Here is a tiny trained network, its code and every weight. The questions are about switching its units off for an input and a class, where a switched-off unit gives its printed mean instead of its output.

import numpy as np


def w(rows, s, z=0):
    codes = np.array(rows[::2]) - 128.0
    scale = np.full(codes.shape[1], s)
    scale[-1] = z or s
    return codes * scale


def f(y):
    return np.maximum(y, 0)


def log_softmax(a):
    a = a - a.max(-1, keepdims=True)
    return a - np.log(np.exp(a).sum(-1, keepdims=True))


def net(x, mask):
    res = np.array(x, float).reshape(1, 4) / 4 @ E
    y = f(res @ A[0][:, :-1].T + A[0][:, -1])
    res = res + np.where(mask, y, B[0][:, -1]) @ B[0][:, :-1]
    return log_softmax(res[-1] @ U[:, :-1].T + U[:, -1])


A, B = {}, {}
E = w([
[30,85,56,112,93,225,225,245,190,61,103],'x0',
[2,112,34,158,136,85,85,149,37,226,44],'x1',
[79,66,113,41,44,32,192,53,118,191,210],'x2',
[106,26,85,114,176,178,88,16,100,12,120],'x3',
],0.0089)
A[0] = w([
[134,147,78,139,134,180,146,187,118,86,126,71],'N1',
[176,92,149,118,91,71,87,96,106,168,146,72],'N2',
[173,193,151,136,188,88,91,45,94,151,144,159],'N3',
[62,90,57,118,62,198,212,191,180,54,109,133],'N4',
[220,111,142,156,193,55,88,75,98,157,98,121],'N5',
[96,93,105,117,109,172,247,214,153,144,73,122],'N6',
[82,120,96,168,92,73,138,105,91,137,95,86],'N7',
[93,113,76,167,132,154,115,127,48,193,77,92],'N8',
[80,107,137,198,107,105,135,136,80,169,56,96],'N9',
[106,155,107,72,103,102,127,141,160,165,164,44],'N10',
[97,113,63,31,80,138,201,124,94,156,193,1],'N11',
[158,181,104,167,75,141,148,145,124,155,82,10],'N12',
[201,164,209,96,144,123,164,108,179,51,173,54],'N13',
[126,204,114,128,175,94,188,195,127,174,150,77],'N14',
[137,166,133,220,201,159,65,198,89,89,57,66],'N15',
[92,35,94,17,48,86,209,44,97,186,182,36],'N16',
[87,68,116,127,187,154,142,97,126,79,183,80],'N17',
[133,25,99,137,208,168,108,71,71,73,113,48],'N18',
[69,141,81,144,185,139,120,126,57,188,100,110],'N19',
[73,30,114,154,159,170,74,43,59,30,129,84],'N20',
[100,76,84,132,158,119,111,117,122,214,131,51],'N21',
[146,128,135,114,128,118,90,90,145,165,150,79],'N22',
[121,249,186,181,63,124,167,223,164,236,134,75],'N23',
[157,172,167,216,101,105,80,80,77,147,136,131],'N24',
[142,156,159,170,211,187,81,161,141,116,73,36],'N25',
[79,117,45,108,56,219,202,180,167,85,103,123],'N26',
[128,163,195,187,107,71,140,217,161,200,139,61],'N27',
[143,208,108,169,191,190,80,161,116,82,96,50],'N28',
[76,105,23,174,180,72,70,167,61,216,65,111],'N29',
[96,92,91,101,211,132,92,42,161,61,111,77],'N30',
[191,120,184,151,185,109,20,81,41,201,133,121],'N31',
[154,165,103,254,202,157,77,157,162,110,104,54],'N32',
[241,125,214,115,139,151,231,113,208,71,190,119],'N33',
],0.0082,0.0028)
B[0] = w([
[124,116,153,71,125,159,142,108,86,147,104,178],'N1',
[113,123,112,93,142,134,162,102,83,160,114,188],'N2',
[73,221,89,110,188,182,203,106,88,162,73,219],'N3',
[77,197,70,148,183,187,169,85,94,176,68,242],'N4',
[78,161,88,128,185,175,155,130,65,165,77,215],'N5',
[101,190,89,161,163,162,168,76,75,165,88,224],'N6',
[103,148,159,128,165,115,119,110,199,114,166,177],'N7',
[127,123,173,119,182,200,106,158,179,36,185,204],'N8',
[104,171,178,180,145,156,137,129,193,68,184,191],'N9',
[154,102,166,107,96,108,101,129,132,97,107,166],'N10',
[111,93,175,79,92,54,163,59,101,122,126,188],'N11',
[195,91,94,124,105,148,101,165,116,103,164,159],'N12',
[91,165,154,140,185,150,89,150,191,78,179,214],'N13',
[165,99,79,189,106,80,86,125,129,133,80,187],'N14',
[153,104,229,55,58,87,186,54,137,133,163,226],'N15',
[150,72,187,27,43,50,189,101,138,125,140,237],'N16',
[162,111,93,156,118,126,88,178,130,101,80,169],'N17',
[193,109,111,167,71,107,69,195,126,124,79,199],'N18',
[88,157,178,182,177,133,93,161,201,47,213,203],'N19',
[217,125,106,200,46,93,27,188,126,138,76,217],'N20',
[83,107,132,137,127,138,128,141,150,120,168,174],'N21',
[79,135,167,122,113,155,139,137,103,171,100,161],'N22',
[254,87,51,177,75,89,40,209,101,112,97,252],'N23',
[82,134,58,133,167,180,183,94,63,163,93,199],'N24',
[154,72,177,48,83,65,188,58,117,102,152,200],'N25',
[55,202,115,136,167,188,156,122,81,197,76,232],'N26',
[252,86,95,179,94,70,45,152,63,175,118,212],'N27',
[140,80,203,45,80,58,201,74,169,156,136,204],'N28',
[76,156,161,151,171,141,103,145,235,48,186,253],'N29',
[203,81,108,211,75,105,61,191,98,126,75,189],'N30',
[79,174,64,134,123,208,185,123,81,153,99,239],'N31',
[101,91,168,40,96,53,182,93,144,158,113,207],'N32',
[40,146,172,159,221,147,53,168,208,47,229,244],'N33',
],0.0069,0.015)
U = w([
[98,178,74,132,177,192,200,108,45,171,88,217],'0',
[105,135,156,159,195,160,80,135,214,78,254,151],'1',
[239,86,86,191,74,113,44,151,85,137,92,111],'2',
[154,69,183,5,73,87,221,89,116,137,156,4],'3',
],0.012,0.0013)

Each question gives the input, the list of numbers given to net, and the class t.
The units are the neurons (one row each of A and B). Each row of codes is followed by its name. A weight is (code - 128) times the scale printed after its matrix; where a second scale follows, it is the last column's (A, B and U).
mask holds one flag per neuron, in row order. A switched-off neuron (its flag False) gives its mean, the last column of its row in B, instead of its output. The means were averaged over made-up inputs and are rounded, as every weight is.
A unit's drop is (log p(t) with every unit on - log p(t) with that unit switched off) / (log p(t) with every unit on - log p(t) with every unit switched off).
The circuit of an input: a set's keep is (log p(t) with only the set's units on - log p(t) with every unit switched off) / (log p(t) with every unit on - log p(t) with every unit switched off). Starting from the 12 units with the biggest drops (on a tie, the unit counted first), units are removed one at a time, each time the one whose removal leaves the highest keep (on an exact tie, the one counted first), for as long as the keep stays at least 0.8.
circuit, biggest first: the units of the circuit, biggest drop first
unit that matters most: the unit with the biggest drop
top k neurons: the k neurons with the biggest drops, biggest first
drop of u: that unit's drop, to one decimal
input [-4,-4,4,2], class 0: unit that matters most => N29
input [5,4,8,-8], class 2: top 4 neurons => (N23; N27; N14; N15)
input [7,-3,2,-8], class 2: top 2 neurons => (N23; N27)
input [8,-4,-8,-1], class 0: top 4 neurons => (N4; N26; N6; N16)
input [1,5,0,-6], class 2: top 3 neurons => (N23; N33; N27)
input [4,-6,-7,2], class 3: top 3 neurons => (N28; N25; N32)
input [3,2,4,-2], class 3: top 2 neurons => (N16; N31)
input [8,-1,8,-8], class 0: top 2 neurons => (N4; N26)
input [-6,0,2,5], class 0: top 2 neurons => (N3; N23)
input [6,7,-5,2], class 1: top 3 neurons => (N29; N19; N8)
input [2,6,8,8], class 2: top 3 neurons => (N20; N30; N18)
input [0,-8,7,2], class 1: top 2 neurons => (N33; N13)
input [-7,-4,7,-8], class 2: top 4 neurons => (N23; N27; N4; N26)
input [-4,1,1,-6], class 2: circuit, biggest first => (N23)
input [-5,8,3,4], class 1: drop of N18 => 0.0
input [-5,-3,-7,-3], class 3: drop of N15 => 0.1
input [-6,-3,-7,-1], class 3: drop of N15 => 0.6
